Here is a tiny trained network, its code and every weight. The questions are about switching its units off for an input and a class, where a switched-off unit gives its printed mean instead of its output.

import numpy as np


def w(rows, s, z=0):
    codes = np.array(rows[::2]) - 128.0
    scale = np.full(codes.shape[1], s)
    scale[-1] = z or s
    return codes * scale


def norm(h):
    return h / np.sqrt((h * h).mean(-1, keepdims=True) + 1e-5)


def f(y):
    return y / 2 * (1 + np.tanh(0.7978845608 * (y + 0.044715 * y**3)))


def log_softmax(a):
    a = a - a.max(-1, keepdims=True)
    return a - np.log(np.exp(a).sum(-1, keepdims=True))


def net(x, mask):
    res = np.array(x, float).reshape(1, 4) / 4 @ E
    u = 0
    for l in range(2):
        y = f(norm(res) @ A[l][:, :-1].T + A[l][:, -1])
        res = res + np.where(mask[u : u + 3], y, B[l][:, -1]) @ B[l][:, :-1]
        u += 3
    return log_softmax(norm(res)[-1] @ U[:, :-1].T + U[:, -1])


A, B = {}, {}
E = w([
[127,128,129],'x0',
[232,120,253],'x1',
[55,165,177],'x2',
[123,60,152],'x3',
],0.0049)
A[0] = w([
[120,6,125,59],'0.n0',
[172,206,80,114],'0.n1',
[158,182,94,3],'0.n2',
],0.013,0.0027)
B[0] = w([
[16,118,115,254],'0.n0',
[5,60,127,223],'0.n1',
[67,113,94,135],'0.n2',
],0.013,0.0028)
A[1] = w([
[101,107,64,157],'1.n0',
[136,147,10,187],'1.n1',
[132,122,116,4],'1.n2',
],0.011,0.0042)
B[1] = w([
[218,118,137,254],'1.n0',
[204,162,206,221],'1.n1',
[36,207,7,87],'1.n2',
],0.011,0.0038)
U = w([
[255,162,126,118],'0',
[136,101,104,233],'1',
[4,66,82,3],'2',
],0.0098,0.0043)

Each question gives the input, the list of numbers given to net, and the class t.
The units are the neurons (one row each of A and B). Each row of codes is followed by its name. A weight is (code - 128) times the scale printed after its matrix; where a second scale follows, it is the last column's (A, B and U).
mask holds one flag per neuron, layer by layer. A switched-off neuron (its flag False) gives its mean, the last column of its row in B, instead of its output. The means were averaged over made-up inputs and are rounded, as every weight is.
A unit's drop is (log p(t) with every unit on - log p(t) with that unit switched off) / (log p(t) with every unit on - log p(t) with every unit switched off).
The circuit of an input: a set's keep is (log p(t) with only the set's units on - log p(t) with every unit switched off) / (log p(t) with every unit on - log p(t) with every unit switched off). Starting from all 6 units, units are removed one at a time, each time the one whose removal leaves the highest keep (on an exact tie, the one counted first), for as long as the keep stays at least 0.8.
units of the circuit, in order: the units of the circuit, biggest drop first
most important unit: the unit with the biggest drop
top k neurons: the k neurons with the biggest drops, biggest first
top k neurons in layer l: the k neurons of layer l with the biggest drops, biggest first
drop when u is switched off: that unit's drop, to one decimal
input [4,-7,-3,-5], class 0: most important unit : 0.n0
input [-3,4,7,-8], class 2: top 2 neurons : [1.n0 1.n1]
input [3,3,1,-4], class 2: top 3 neurons : [1.n1 0.n1 1.n0]
input [-6,-5,-4,-2], class 0: top 3 neurons : [0.n0 1.n1 1.n0]
input [0,3,-3,5], class 2: top 2 neurons : [0.n0 1.n1]
input [-1,4,-6,-6], class 1: top 2 neurons : [0.n1 0.n0]
input [-2,-8,5,-7], class 0: units of the circuit, in order : [0.n0 1.n1]
input [8,-7,2,6], class 0: units of the circuit, in order : [0.n1 1.n1]
input [3,-6,-6,3], class 0: top 2 neurons : [1.n1 0.n1]
input [2,4,7,-8], class 2: top 3 neurons : [1.n0 1.n1 0.n1]
input [-6,3,2,8], class 2: top 3 neurons : [0.n0 1.n1 1.n0]
input [-4,6,-5,7], class 2: top 3 neurons : [0.n0 1.n0 1.n1]
input [5,-7,5,-5], class 0: top 2 neurons : [0.n0 1.n1]
input [1,4,4,-8], class 2: top neuron in layer 0 : [0.n1]
input [-7,-7,7,-6], class 0: top 2 neurons in layer 1 : [1.n1 1.n0]
input [1,-3,-4,-8], class 2: drop when 0.n1 is switched off : 3.9
input [6,-7,-3,4], class 0: drop when 0.n1 is switched off : 0.2
input [-5,-6,-5,0], class 0: drop when 1.n1 is switched off : 0.3
input [8,-8,-7,3], class 0: drop when 1.n2 is switched off : 0.0
input [-5,-2,-7,8], class 2: units of the circuit, in order : [0.n0]
